Below are the code and all the weights of a small trained network. Each question names an input and a class and asks about switching units off, where a switched-off unit gives its printed mean instead of its output.

import numpy as np


def w(rows, s, z=0):
    codes = np.array(rows[::2]) - 128.0
    scale = np.full(codes.shape[1], s)
    scale[-1] = z or s
    return codes * scale


def f(y):
    return np.maximum(y, 0)


def log_softmax(a):
    a = a - a.max(-1, keepdims=True)
    return a - np.log(np.exp(a).sum(-1, keepdims=True))


def net(x, mask):
    res = np.array(x, float).reshape(1, 2) / 4 @ E
    y = f(res @ A[0][:, :-1].T + A[0][:, -1])
    res = res + np.where(mask, y, B[0][:, -1]) @ B[0][:, :-1]
    return log_softmax(res[-1] @ U[:, :-1].T + U[:, -1])


A, B = {}, {}
E = w([
[162,179,107,14,118,29,176,110,222,170],'x0',
[9,142,80,121,69,181,100,53,107,172],'x1',
],0.016)
A[0] = w([
[127,147,131,65,123,83,236,134,133,152,196],'neuron 1',
[127,136,155,72,144,93,143,110,225,186,173],'neuron 2',
[122,40,173,148,143,176,85,134,68,82,185],'neuron 3',
[160,27,128,182,171,200,133,91,89,116,198],'neuron 4',
[120,9,177,169,163,176,110,100,95,89,192],'neuron 5',
[235,114,191,127,195,81,183,253,73,23,52],'neuron 6',
[226,81,128,162,163,58,117,201,127,73,38],'neuron 7',
[97,155,99,48,187,37,114,80,172,183,188],'neuron 8',
[35,193,48,119,46,193,88,46,94,205,2],'neuron 9',
],0.0075,0.0019)
B[0] = w([
[145,141,67,172,82,62,142,94,63,90,193],'neuron 1',
[145,183,81,210,71,123,117,119,118,128,199],'neuron 2',
[167,148,76,141,118,122,98,86,100,133,197],'neuron 3',
[182,145,86,194,68,102,53,91,31,98,193],'neuron 4',
[168,176,108,167,108,103,113,120,146,99,197],'neuron 5',
[105,54,184,80,152,170,159,147,175,143,253],'neuron 6',
[115,132,192,94,162,147,134,149,170,172,213],'neuron 7',
[133,122,82,147,107,58,98,89,138,79,207],'neuron 8',
[96,69,124,12,167,179,208,130,188,162,205],'neuron 9',
],0.011,0.022)
U = w([
[173,215,135,254,44,111,82,47,52,65,252],'0',
[96,54,239,18,174,195,166,104,126,202,4],'1',
],0.0097,0.0015)

Each question gives the input, the list of numbers given to net, and the class t.
The units are the neurons (one row each of A and B). Each row of codes is followed by its name. A weight is (code - 128) times the scale printed after its matrix; where a second scale follows, it is the last column's (A, B and U).
mask holds one flag per neuron, in row order. A switched-off neuron (its flag False) gives its mean, the last column of its row in B, instead of its output. The means were averaged over made-up inputs and are rounded, as every weight is.
A unit's drop is (log p(t) with every unit on - log p(t) with that unit switched off) / (log p(t) with every unit on - log p(t) with every unit switched off).
most important unit: the unit with the biggest drop
top k neurons: the k neurons with the biggest drops, biggest first
drop of u: that unit's drop, to one decimal
input [8,7], class 0: top 2 neurons -> neuron 2; neuron 8
input [2,8], class 1: most important unit -> neuron 9
input [8,-6], class 0: top 2 neurons -> neuron 2; neuron 1
input [7,-6], class 0: top 3 neurons -> neuron 2; neuron 1; neuron 9
input [-5,-7], class 1: top 2 neurons -> neuron 6; neuron 7
input [1,2], class 1: top 2 neurons -> neuron 4; neuron 5
input [1,-2], class 1: top 2 neurons -> neuron 4; neuron 5
input [8,-7], class 0: top 3 neurons -> neuron 2; neuron 1; neuron 9
input [4,-6], class 1: drop of neuron 6 -> 2.6
input [5,-6], class 1: drop of neuron 5 -> 1.1
input [2,7], class 1: drop of neuron 9 -> 0.4
input [-5,-8], class 1: drop of neuron 6 -> 1.5
